x = 90	43	100	117	53	133	105
x[0] = 90
x[1] = 43
x[5] = 133

arr =
148   82   80  147  111   66   88  126   45   71   59  135   63   94  140
148  136  109   55   99   79   77  114   92   97  107   90   49   82   83
105   99   44  129  135   77   61  145   64   52   46   57  152   72   82
102   64  127  121  133   94  133  128   44  145  135   58   86   70   50
101  102  135   66  106  150  125  156   79   62  156   61  139   71  144
105   93  101  138   44   88  123   44   56  132   57  153   79  116   70
 75   60   97   52   57   63   66  154  103  112   55  125  103  113  125
132   83   82  128   95   72  103  118  148  149  155  123   83   82   61
116   74   56   61   86   91   85   44  143  135  145   56   68  147   85
 93  145  103  127  133   95   50   94  147   67   64  106  154   57  111
 77   95  135   47  150   97  150   90  145   59   62   94  153   90   89
100   84   46  112   73  153   74   70   44   79   57  145  131  118   96
 92   61  149   64  142  127  136   74  105  126  149   77   78   80   61
 89  133   79   44   58  121  114  124  113   72  146  130   59   54   55
arr[0][0]	148
arr[12][9]	126
arr[:, 6]	[88, 77, 61, 133, 125, 123, 66, 103, 85, 50, 150, 74, 136, 114]
arr[9][6]	50
arr[8][11]	56
arr[:, 1]	[82, 136, 99, 64, 102, 93, 60, 83, 74, 145, 95, 84, 61, 133]
arr[11][7]	70
arr[7]	[132, 83, 82, 128, 95, 72, 103, 118, 148, 149, 155, 123, 83, 82, 61]
arr[2][0]	105
arr[13][5]	121
arr[7][11]	123
arr[5][10]	57
arr[9][9]	67
arr[8][13]	147
arr[6]	[75, 60, 97, 52, 57, 63, 66, 154, 103, 112, 55, 125, 103, 113, 125]
arr[:, 12]	[63, 49, 152, 86, 139, 79, 103, 83, 68, 154, 153, 131, 78, 59]
arr[10][14]	89
arr[9][5]	95
arr[1][14]	83
arr[9][14]	111
arr[:, 2]	[80, 109, 44, 127, 135, 101, 97, 82, 56, 103, 135, 46, 149, 79]
arr[7][13]	82
arr[10][2]	135
arr[:, 7]	[126, 114, 145, 128, 156, 44, 154, 118, 44, 94, 90, 70, 74, 124]
arr[1][8]	92
arr[7][3]	128
arr[4][11]	61
arr[10][1]	95
arr[:, 5]	[66, 79, 77, 94, 150, 88, 63, 72, 91, 95, 97, 153, 127, 121]
arr[:, 9]	[71, 97, 52, 145, 62, 132, 112, 149, 135, 67, 59, 79, 126, 72]
arr[3][1]	64
arr[10][5]	97
arr[5][2]	101
arr[12]	[92, 61, 149, 64, 142, 127, 136, 74, 105, 126, 149, 77, 78, 80, 61]
arr[8][6]	85
arr[6][0]	75

M =
[[87,101,96,90,106,103,134,101,102,108],
[97,91,107,85,152,56,129,95,103,116],
[100,120,104,104,122,88,106,106,92,102],
[98,57,148,69,105,95,93,87,155,89],
[92,83,94,108,98,101,62,104,109,104]]
M[0,0]: 87
M[1,5]: 56
M[2,8]: 92
M[1,8]: 103
M[0]: [87, 101, 96, 90, 106, 103, 134, 101, 102, 108]
M[3,9]: 89
M[4]: [92, 83, 94, 108, 98, 101, 62, 104, 109, 104]
M[4,1]: 83
M[1,9]: 116
M[3,6]: 93
M[:, 5]: [103, 56, 88, 95, 101]
M[1,2]: 107
M[4,3]: 108
M[4,4]: 98
M[0,5]: 103
M[1,6]: 129

A =
[[107, 135, 108, 68, 83, 90, 83, 101],
 [89, 77, 106, 136, 109, 113, 83, 117],
 [118, 90, 139, 110, 104, 116, 74, 124],
 [96, 100, 91, 103, 97, 73, 108, 85],
 [59, 115, 44, 86, 86, 90, 125, 76],
 [132, 98, 154, 109, 113, 106, 77, 120],
 [95, 134, 101, 55, 86, 92, 116, 88],
 [134, 77, 143, 121, 121, 110, 89, 122],
 [101, 43, 95, 145, 118, 105, 109, 96],
 [107, 136, 97, 56, 85, 82, 114, 80]]
Rows and columns are counted from 0.
(0, 0): 107
(1, 2): 106
(8, 3): 145
(2, 5): 116
(4, 0): 59
(8, 0): 101
(4, 2): 44
(2, 1): 90
(6, 0): 95
(5, 0): 132
(9, 7): 80
(6, 4): 86
(3, 4): 97
(3, 3): 103
(7, 4): 121
(7, 0): 134
(5, 3): 109
(1, 0): 89
(2, 6): 74
(7, 7): 122
(6, 2): 101
(9, 4): 85
(9, 2): 97
(1, 6): 83
(6, 7): 88
(2, 0): 118
(4, 3): 86
(3, 2): 91
(6, 6): 116
(9, 3): 56
(5, 5): 106
(7, 1): 77
(5, 2): 154
(8, 7): 96

X = [68,56,132,168,127,109,90,57,100,83,137,114,55,85,46]
X[0] = 68
X[4] = 127
X[3] = 168
X[10] = 137
X[12] = 55
X[1] = 56

m =
[[139,104,115,83,86,107,86,104,126,105,66,120],
[109,55,84,129,95,119,80,114,91,138,113,97],
[148,98,116,89,104,95,85,100,131,88,35,116],
[107,94,96,126,111,78,116,99,82,52,67,31],
[141,103,140,81,105,104,75,116,131,107,72,140],
[73,122,76,59,91,103,130,79,105,68,122,104],
[102,74,103,111,107,122,105,89,110,115,97,100]]
m[-7,0] -> 139
m[0,-4] -> 126
m[-3,8] -> 131
m[-1] -> [102, 74, 103, 111, 107, 122, 105, 89, 110, 115, 97, 100]
m[0,-9] -> 83
m[-2,-7] -> 103
m[1] -> [109, 55, 84, 129, 95, 119, 80, 114, 91, 138, 113, 97]
m[-1,5] -> 122
m[2,8] -> 131
m[:, 4] -> [86, 95, 104, 111, 105, 91, 107]
m[4,-8] -> 105
m[-5,6] -> 85
m[0,-1] -> 120
m[0] -> [139, 104, 115, 83, 86, 107, 86, 104, 126, 105, 66, 120]
m[-5] -> [148, 98, 116, 89, 104, 95, 85, 100, 131, 88, 35, 116]
m[3,1] -> 94
m[:, 5] -> [107, 119, 95, 78, 104, 103, 122]
m[-4,-12] -> 107
m[-2,-2] -> 122
m[:, 10] -> [66, 113, 35, 67, 72, 122, 97]
m[6,-9] -> 111
m[-6,4] -> 95
m[3,3] -> 126
m[4,-7] -> 104
m[-5,1] -> 98
m[1,-6] -> 80
m[4] -> [141, 103, 140, 81, 105, 104, 75, 116, 131, 107, 72, 140]
m[:, 0] -> [139, 109, 148, 107, 141, 73, 102]
